Below is a small trained network, with its code and all its weights. Each question gives an input and a target symbol and asks what happens when units are switched off, that is, made to give their printed mean instead of their output.

import numpy as np


def w(rows, s, z=0):
    codes = np.array(rows[::2]) - 128.0
    scale = np.full(codes.shape[1], s)
    scale[-1] = z or s
    return codes * scale


def f(y):
    return np.maximum(y, 0)


def softmax(a):
    e = np.exp(a - a.max(-1, keepdims=True))
    return e / e.sum(-1, keepdims=True)


def log_softmax(a):
    a = a - a.max(-1, keepdims=True)
    return a - np.log(np.exp(a).sum(-1, keepdims=True))


def net(x, mask):
    ids = ['ΘΞΦΨβγελ'.index(c) for c in x.split()]
    T = len(ids)
    res = E[ids] + P[:T]
    u = 0
    for l in range(2):
        r = res
        for j in range(2):
            rows = slice(3 * j, 3 * j + 3)
            q, k, v = (r @ M[l][rows].T for M in (Q, K, V))
            z = softmax(np.where(np.tri(T) > 0, q @ k.T / 3**0.5, -1e9)) @ v
            o = O[l][rows]
            res = res + np.where(mask[u + j], z, o[:, -1]) @ o[:, :-1]
        u += 2
        y = f(res @ A[l][:, :-1].T + A[l][:, -1])
        res = res + np.where(mask[u : u + 12], y, B[l][:, -1]) @ B[l][:, :-1]
        u += 12
    return log_softmax(res[-1] @ U[:, :-1].T + U[:, -1])


Q, K, V, O, A, B = {}, {}, {}, {}, {}, {}
E = w([
[130,69,140,186,125,115,179],'Θ',
[145,91,199,115,133,156,209],'Ξ',
[149,149,218,138,153,108,1],'Φ',
[85,106,80,229,142,142,139],'Ψ',
[56,94,74,70,53,166,73],'β',
[150,201,137,62,83,231,101],'γ',
[62,132,161,189,149,167,187],'ε',
[136,232,91,76,222,50,153],'λ',
],0.0084)
P = w([
[243,112,105,99,2,62,139],'0',
[4,167,151,183,157,197,157],'1',
[38,150,153,153,168,174,151],'2',
[54,147,167,147,168,189,139],'3',
[23,127,150,145,156,150,153],'4',
[32,149,144,142,168,160,150],'5',
[58,130,173,128,157,168,146],'6',
[57,132,145,153,147,150,141],'7',
[66,151,147,145,156,173,151],'8',
[80,119,137,141,166,158,128],'9',
[58,133,154,150,154,160,140],'10',
[54,129,177,142,156,152,151],'11',
],0.0041)
Q[0] = w([
[194,105,96,94,109,93,51],'0.h1',
[115,126,135,130,136,135,147],'0.h1',
[218,95,89,61,107,87,1],'0.h1',
[137,80,155,154,116,171,142],'0.h2',
[115,70,121,175,109,180,125],'0.h2',
[141,185,117,103,142,73,122],'0.h2',
],0.0069)
K[0] = w([
[39,184,148,145,190,168,66],'0.h1',
[144,114,114,130,120,120,171],'0.h1',
[48,182,141,137,181,175,30],'0.h1',
[124,73,164,133,111,185,166],'0.h2',
[94,44,118,148,101,199,181],'0.h2',
[141,254,108,113,165,39,28],'0.h2',
],0.0051)
V[0] = w([
[26,211,83,173,173,208,136],'0.h1',
[127,187,252,63,114,122,209],'0.h1',
[216,56,63,159,72,24,133],'0.h1',
[210,171,80,79,89,45,123],'0.h2',
[138,125,155,82,126,158,221],'0.h2',
[155,69,163,65,64,137,144],'0.h2',
],0.0036)
O[0] = w([
[3,247,105,207,61,199,216,206],'0.h1',
[198,141,248,79,212,191,227,193],'0.h1',
[221,18,81,145,65,27,91,49],'0.h1',
[228,142,106,48,97,49,123,6],'0.h2',
[160,116,165,74,122,190,225,173],'0.h2',
[202,45,180,61,81,186,83,86],'0.h2',
],0.0032,0.0018)
A[0] = w([
[108,120,64,74,64,170,74,206],'0.n1',
[130,173,198,121,98,151,1,243],'0.n2',
[154,57,154,158,141,139,195,241],'0.n3',
[166,77,52,177,53,54,71,161],'0.n4',
[194,146,132,56,66,126,142,188],'0.n5',
[73,116,96,197,125,175,128,174],'0.n6',
[122,136,79,104,88,174,107,199],'0.n7',
[137,160,118,90,163,52,139,185],'0.n8',
[84,123,96,180,126,169,130,146],'0.n9',
[210,81,159,62,87,109,123,152],'0.n10',
[137,193,108,98,173,42,121,255],'0.n11',
[169,100,223,145,127,94,55,162],'0.n12',
],0.008,0.0032)
B[0] = w([
[57,151,97,69,50,139,46,162],'0.n1',
[84,166,127,143,162,236,32,177],'0.n2',
[68,61,192,215,124,171,200,236],'0.n3',
[130,83,34,187,46,10,107,141],'0.n4',
[205,148,216,103,119,163,94,147],'0.n5',
[165,81,204,84,102,149,193,253],'0.n6',
[80,145,140,73,57,172,120,158],'0.n7',
[184,163,127,131,172,82,118,161],'0.n8',
[166,89,194,88,109,143,179,218],'0.n9',
[185,95,206,106,167,144,32,142],'0.n10',
[174,208,77,131,221,68,119,182],'0.n11',
[103,103,131,201,254,168,20,147],'0.n12',
],0.0062,0.0052)
Q[1] = w([
[131,206,60,77,111,139,1],'1.h1',
[45,51,122,115,117,96,151],'1.h1',
[124,146,212,168,129,198,172],'1.h1',
[147,167,49,70,125,97,23],'1.h2',
[140,137,97,110,132,100,70],'1.h2',
[119,142,143,172,209,98,95],'1.h2',
],0.0088)
K[1] = w([
[26,218,40,145,151,161,176],'1.h1',
[104,6,197,89,51,174,88],'1.h1',
[212,182,221,2,147,90,140],'1.h1',
[2,161,115,106,204,175,168],'1.h2',
[48,160,134,123,174,146,173],'1.h2',
[182,199,137,137,214,56,162],'1.h2',
],0.0066)
V[1] = w([
[34,117,176,128,69,245,182],'1.h1',
[51,136,50,201,97,90,86],'1.h1',
[130,122,171,135,207,201,70],'1.h1',
[111,100,138,222,179,100,213],'1.h2',
[121,254,124,64,147,152,153],'1.h2',
[107,110,237,118,149,211,126],'1.h2',
],0.0069)
O[1] = w([
[243,103,62,104,99,88,115,1],'1.h1',
[194,129,234,75,179,170,149,34],'1.h1',
[111,226,98,114,62,143,38,222],'1.h1',
[152,48,195,163,43,87,97,30],'1.h2',
[141,218,101,159,69,146,233,121],'1.h2',
[170,153,94,253,168,131,76,135],'1.h2',
],0.0064,0.0051)
A[1] = w([
[64,155,104,77,169,94,69,124],'1.n1',
[149,201,43,149,136,155,134,152],'1.n2',
[194,173,114,100,205,125,37,61],'1.n3',
[111,146,63,162,110,149,116,134],'1.n4',
[115,107,163,45,162,154,255,150],'1.n5',
[165,55,129,27,116,37,214,70],'1.n6',
[178,90,150,154,96,46,130,168],'1.n7',
[184,146,72,140,80,157,161,206],'1.n8',
[113,59,145,89,109,165,67,130],'1.n9',
[149,120,63,161,139,137,182,3],'1.n10',
[216,102,146,172,104,137,206,215],'1.n11',
[200,172,77,100,60,160,126,121],'1.n12',
],0.0064,0.0026)
B[1] = w([
[233,128,159,170,77,154,179,166],'1.n1',
[125,90,182,105,148,38,137,187],'1.n2',
[40,31,40,173,70,75,225,151],'1.n3',
[142,118,119,100,139,81,91,166],'1.n4',
[123,85,5,112,131,110,103,248],'1.n5',
[118,255,71,48,67,160,7,150],'1.n6',
[146,191,132,120,123,197,181,154],'1.n7',
[160,112,202,72,122,106,170,158],'1.n8',
[123,161,175,98,133,33,150,164],'1.n9',
[114,205,191,93,148,68,173,135],'1.n10',
[229,119,138,157,105,181,172,157],'1.n11',
[98,64,183,31,113,128,108,155],'1.n12',
],0.0057,0.011)
U = w([
[101,50,218,119,193,62,122,64],'Θ',
[125,208,195,131,142,227,64,96],'Ξ',
[216,97,151,191,90,164,210,172],'Φ',
[107,110,22,220,130,86,55,164],'Ψ',
[122,120,97,21,37,122,76,185],'β',
[49,90,85,154,66,132,192,4],'γ',
[161,95,45,111,243,183,114,124],'ε',
[139,205,125,132,171,4,184,167],'λ',
],0.0043,0.0038)

Each question gives the input, a string of symbols that net reads in full, and the target symbol t.
The units are the heads (3 rows each of Q, K, V and O) and the neurons (one row each of A and B). Each row of codes is followed by its name. A weight is (code - 128) times the scale printed after its matrix; where a second scale follows, it is the last column's (O, A, B and U).
mask holds one flag per unit, layer by layer, with each layer's heads first. A switched-off unit (its flag False) gives its mean, the last column of its rows in O or B, instead of its output. The means were averaged over made-up inputs and are rounded, as every weight is.
A unit's drop is (log p(t) with every unit on - log p(t) with that unit switched off) / (log p(t) with every unit on - log p(t) with every unit switched off).
unit that matters most: the unit with the biggest drop
k most important neurons: the k neurons with the biggest drops, biggest first
k most important neurons of layer l: the k neurons of layer l with the biggest drops, biggest first
which heads matter: for each layer, one digit per head in row order, 1 if its drop is at least 0.15 and else 0, layers parted by /
drop when u is switched off: that unit's drop, to one decimal
input λ ε ε Θ ε ε Ψ Ξ Ξ Ψ Θ, target γ: which heads matter -> 11 / 11
input ε ε Φ, target Ψ: 2 most important neurons -> [1.n3 0.n12]
input Ψ ε λ ε, target β: 3 most important neurons -> [0.n4 1.n6 0.n6]
input β Θ Ψ, target ε: 3 most important neurons -> [0.n4 0.n1 1.n5]
input β β ε Ξ Ψ Ψ ε ε, target ε: which heads matter -> 10 / 11
input β Θ ε Θ, target ε: which heads matter -> 10 / 11
input Φ ε β Ξ Ψ, target Ξ: which heads matter -> 10 / 10
input Ξ Ξ ε λ ε Ξ Ψ γ ε Θ β γ, target Ξ: 3 most important neurons -> [0.n11 0.n2 1.n5]
input Ψ ε ε Θ Φ γ β Ψ Ξ Ψ Θ, target β: most important neuron of layer 0 -> [0.n4]
input Φ β Ψ Ψ λ β Θ Ξ, target Ξ: 2 most important neurons -> [0.n10 0.n12]
input γ ε Ξ, target λ: which heads matter -> 00 / 11
input Ψ Ξ Φ, target Ψ: which heads matter -> 00 / 01
input λ Φ Ξ γ Φ λ γ, target Ξ: which heads matter -> 00 / 10
input Ψ ε Ψ, target β: 3 most important neurons of layer 0 -> [0.n4 0.n6 0.n9]
input Ξ ε β Φ γ Ξ Ξ ε, target Ψ: unit that matters most -> 1.h1
input Φ Θ ε ε λ Φ ε Φ λ Φ ε Θ, target Ξ: 2 most important neurons -> [0.n10 0.n12]
input Φ ε ε ε Ξ Θ λ Φ Θ Ξ ε, target Ξ: which heads matter -> 10 / 10
input Φ λ Ξ, target Ξ: 2 most important neurons -> [0.n12 0.n10]
input Ξ ε Θ Ψ ε Ξ β Ξ Φ Θ γ Θ, target Ψ: 2 most important neurons -> [0.n10 0.n5]
input λ Ψ ε ε, target γ: 2 most important neurons -> [0.n11 1.n5]
input ε λ Θ Ξ, target Φ: most important neuron of layer 0 -> [0.n3]
input ε β Ψ, target Φ: 2 most important neurons of layer 0 -> [0.n6 0.n9]
input Ξ β λ Φ Ξ, target Ψ: drop when 1.h2 is switched off -> 0.4
input β Ξ ε, target ε: drop when 1.h2 is switched off -> 0.6
input Φ λ ε λ Ψ Ψ γ Θ, target Ξ: drop when 0.n4 is switched off -> 0.2
input β β ε Ξ Ξ Ξ, target ε: drop when 0.n4 is switched off -> 0.4
input ε Ξ ε λ Θ Θ, target Φ: most important neuron of layer 0 -> [0.n3]
